(in the rows, 128 means zero)
Each row is followed by its class. Each block has new classes.
[123 161 109 131  94  86 128 150 184 166 166 120 153 131 146 169 133 121
 141 131 123 130 138 131 132 157 132 150 114 129  87 102 124 134 125 133
  97 144 107 115 113 149] -> X
[135 167 115 125 112  77 126 137 180 161 183 126 150 136 135 144 132 126
 144 107 123 135 129 143 119 166 127 143 110 126  85 107 126 126 114 126
 118 140 119 120 120 133] -> X
[109 147  71 128  77  97 134 151 179 189 156 100 143 133 175 152 152 153
 137 123 135 118 149  82 112 119 137 168 110 129  80 150 133 123 106 150
  57 123 136  96  97 189] -> X
[ 94 121  89 122 101 129 145 136 142 146 133 110 123 124 130 123 146 144
 133  93 129 113 139 146 108  90 136 136 115 131  92 156 103 124 117 136
  82 105 127  83 100 171] -> J
[131 156 102 129  96  85 129 145 192 169 173 126 142 144 144 149 126 131
 138 129 145 131 136 131 112 153 140 142 118 129  74 112 123 118 118 143
  97 131 126  98 118 133] -> X
[134  99 103 117 118 178 140 107  94  93 115 121 103 124 114  88 148 139
   4 134 136 105 126 146 137  81 132 115 126 157 120 132 121 130 128 117
  87 113 147 107 114 117] -> J
[147 143 126 134 129 125 132 127 139 124 157 134 132 135 120 128 126 136
 139 132 128 130  92 142 118 138 133 121 125 133 116 102 133 127 130 125
 135 139 110 131 127  98] -> X
[119  98  87 119 113 159 144 122 119 117 126 111 120 113 131 136 147 141
 127 117 122 110 135 147 107  75 137 138 138 149  94 164 133 129 128 139
  71 118 139  96 100 157] -> J
[152 122 114 133 141 143 122 129 115  94 124 130 118 131 112 112 126 134
 118 135 123 134 117 139 119 122 129 122 119 143 126 102 138 119 130 129
 129 128 132 135 141  81] -> X
[114 110  89 122 109 148 147 131 134 139 141 114 132 120 132 118 146 132
 123 134 124 106 131 141 102  77 132 139 122 143  73 146 108 129 124 134
  77 118 131  83  95 162] -> J
[101 126  79 125  91 108 142 175 168 168 154  98 139 135 163 143 144 141
 135 125 143 106 138 138 122 108 129 148 125 135  82 161 122 122 116 151
  62 123 123  87  90 195] -> X
[170 110 113 126 157 167 126 114 107  75 149 152  87 121  82  80 128 145
 146 139 116 115 107 145  95  71 132  92 123 160  91  79 121 127 131 116
 118 124 142 122 120  53] -> J
[127 102  93 133 116 148 157 134 126 121 146 125 116 120 126 109 140 144
 143 117 145 109 114 153  99  70 131 127 123 156  73 127 120 122 110 123
  73 120 132  80 100 139] -> J
[146 163  95 127 111  65 128 155 190 153 195 148 140 137 117 138 136 135
 158 127 117 135 124 145  99 152 138 133 112 126  49  90 111 139 119 120
  93 121 114 107  99 106] -> X
[161 111 120 127 154 166 134 112  91  82 119 138 107  68  92  85 133 139
 125 135 128 118 128 136 113 102 131 108 131 138 125 110 131 133 127 119
 133 112 156 132 129  88] -> J
[150 156 123 126 119  89 117 142 171 132 172 135 136 136 123 117 127 119
 140 129 119 137 124 142 118 149 128 126 117 122  87 114 126 126 121 128
 125 129 112 125 140  99] -> X
[177 115 111 128 149 185 125 121  91  80 124 141 103  94  91  80 145 142
 137 143 127 108 113 149  97  65 140 114 123 148 107 114 119 131 138 126
 112 112 150 107 118  82] -> J
[154 144 130 133 130 103 130 127 143 137 157 141 129 135 125 133 126 130
 137 135 125 132 119 137 122 147 139 116 118 125 108  92 132 121 113 135
 131 136 125 130 132 100] -> X
[102  99  95 111 107 150 142 131  92 137 102 100 123 116 163 136 146 133
 118 130 136 120 132 131 127  93 128 163 123 130 129 179 146 123 126 142
  85 109 131  99 127 187] -> J
[150 105  98 130 139 177 136 119 100  86 125 133 109 119  81  84 157 140
 116 139 117 110 116 153  94  54 134 111 135 155 100 108 119 121 128 111
 101 111 156 106 110 102] -> J
[109  99  96 121 120 151 135 129 111 126 117 105 112 123 152 120 132 131
 118 131 129 100 134 136 118  80 132 135 130 145 130 165 120 107 127 133
  98 119 144 101 107 173] -> J
[120 110  98 124 104 124 148 133 157 147 157 167 127 149 132 133 145 149
 161 124 130 107 136 159 112  91 132 157 127 132  92 138 113 139 127 132
   4 121 128  84  98 179] -> J
[151 145 119 131 137 117 121 133 138 119 155 131 125 129 125 125 123 141
 136 132 119 130 121 139 114 135 131 115 112 132 105  91 131 126 125 130
 114 127 125 138 128  82] -> X
[116 160  96 116  96  75 118 155 182 170 168 116 160 141 155 159 132 126
 139 129 116 138 134 142 130 158 129 150 112 134  92 109 153 135 126 145
 101 136 123 130 127 127] -> X
[ 85 125  72 123  88 111 152 132 172 180 132  79 140 130 185 129 165 130
 122 129 134 116 151 136 118 135 130 165 120 128 128 176 124 123 121 157
  68 117 113 104  96 213] -> X
[118  88  99 123 129 161 147 124 100 111 124 118 116 123 138  97 142 139
 119 116 133 109 136 142 108  65 136 138 132 158 110 153 119 126 134 131
  83 106 142 103 102 157] -> J
[ 98 131  68 130  86  90 136 144 177 177 185 103 148 135 160 147 150 144
 129 134 129 111 142 152  55 113 143 163 112 125  64 139 120 132 111 142
  46 126 123  90  81 169] -> X
[138  99  90 122 135 183 137 118 105  92 120 130 106 123 115  95 139 149
 127 139 130 107 118 152 101  49 132 106 125 157 101 139 121 128 120 122
  78 111 160 104 108 116] -> J
[132 150 102 132 105  71 142 137 191 161 188 138 141 133 128 142 135 129
 149 122 118 124 138 141 113 141  97 140 112 126  63 108 126 135 123 135
  84 141 116  94 114 130] -> X
[180 105 122 149 157 184 138 115  86  79 142 155 104 119  79  80 141 171
 130 147 124 117 115 128  99  78 121  88 123 148 107  99 121 127 131 117
 119 119 148 116 121  62] -> J
[171 107 150 133 154 153 122  87 103  89 137 152 112 118  85  86 117 133
 147 133 110 136 116 135 129 128 126 100 138 138 129  91 137 136 133 119
 165 123 141 144 148  71] -> J
[133 103  82 121 101 153 145 126 132 126 147 123 119 126 131 112 150 144
 138 137 119 106 125 159  87  58 132 119 122 155 125 123 109 128 118 126
  58 119 136  63  93 141] -> J
[133 149 114 129  91  77 123 144 179 173 172 125 148 131 140 150 126 127
 140 125 129 136 131 142 122 160 102 141 114 142  91 109 140 116 124 134
 111 137 116 122 122 125] -> X
[136 158 111 136 115  74 132 133 169 139 187 131 146 139 125 157 108 137
 140 117 140 126 128 139 122 156 121 137 120 122  97  98 129 130 118 147
 104 137 117 125 119 109] -> X
[165 152 125 131 122 135 124 120 116 105 149 148 124 138  96 103 128 145
 142 140 119 132 116 173 110 117 130 122 113 157 100  86 124 113 119 121
 134 131 137 138 125  67] -> X
[118 104 100 126 108 141 152 126 137 129 144 133 120 120 125 116 154 134
 158 126 130 112 134 166 104  84 125 136 130 156  81 143 113 127 122  94
  57 122 105  76  98 149] -> J
[129 153 102 131 102  78 129 140 181 165 184 124 141 138 133 150 126 126
 158 130 134 123 125 148 106 149 132 143 116 134  72 101 122 139 127 130
  96 142 114 114 120 130] -> X
[121  89 102 129 137 175 148 117  98 106 100 125 114 120 126  98 140 144
 123 132 128 104 121 131 104  63 130 130 142 154 117 156 119 126 116 130
  84 102 154  95 102 151] -> J
[137  65  91 133 125 181 147 120  99 103 119 126 115 114 116 101 140 126
 129 130 129 102 128 150  89  83 128 125 127 166 104 165 119 141 126 118
  86 115 148  94 101 143] -> J
[151  98 102 129 143 187 136 116  94  85 105 140 105 123 104  90 133 127
 138 132 123 110 116 153 100  60 135 111 120 168 107  86 120 110 121 123
  89 121 149 112 115  91] -> J
[160  91 114 148 143 184 145 125  95  83 134 138 102 118  95  80 149 149
 136 141 129 110 117 149  87  51 130 104 120 157  87 111 120 133 118 115
  95 111 156  95 117  92] -> J
[155 141 118 136 146 105 129 153 135 115 153 134 129 130 113 110 131 136
 128 134 121 123 117 132 127 137 132 120 122 140 106  97 131 129 114 132
 134 133 130 147 131  85] -> X

Each row is followed by its class. Each block has new classes.
[143 165 126 185 126 112 159 141 127 120 104 119 146  93 116 159 140 155
 119 126 119 135 133 152 136 145 149 143  88 131 140 125 150 103 191 159
 137 132  91 142 170 123] -> M
[149 126 124 152 104 117 156  94 157 124 120 181 149  95  81 159 154 154
 137 131 128 134 128 154 149 140 134 128 113 137 136 117 167 133 140 147
 179 120  86  85 182 131] -> M
[115 152 129 174 121 113 179 105 112 121 118 158 123 106 205 149 133 136
 127  92 104 143 175 177 137 120 179 150 110 129  92 108  46 102 150 112
 101  47  76  60 189 134] -> A
[136 141 126 154 122 111 150 118 132 131 111 140 136 106 131 143 132 143
 133 125 120 135 137 139 146 135 147 134 115 129 130 118 129 112 152 130
 151 121  89 110 163 124] -> A
[143 117 125 141 110 115 139  98 159 125 125 165 145 108 101 144 143 147
 134 149 135 133 132 143 144 137 121 127 130 136 142 118 169 129 128 149
 179 141 100 110 173 133] -> M
[124 143 128 147 132 120 128 141 127 123 117 120 131 133 169 147 129 130
 127 122 126 127 133 136 124 132 136 133 119 120 125 131 124 114 162 135
 107 125 119 136 144 128] -> A
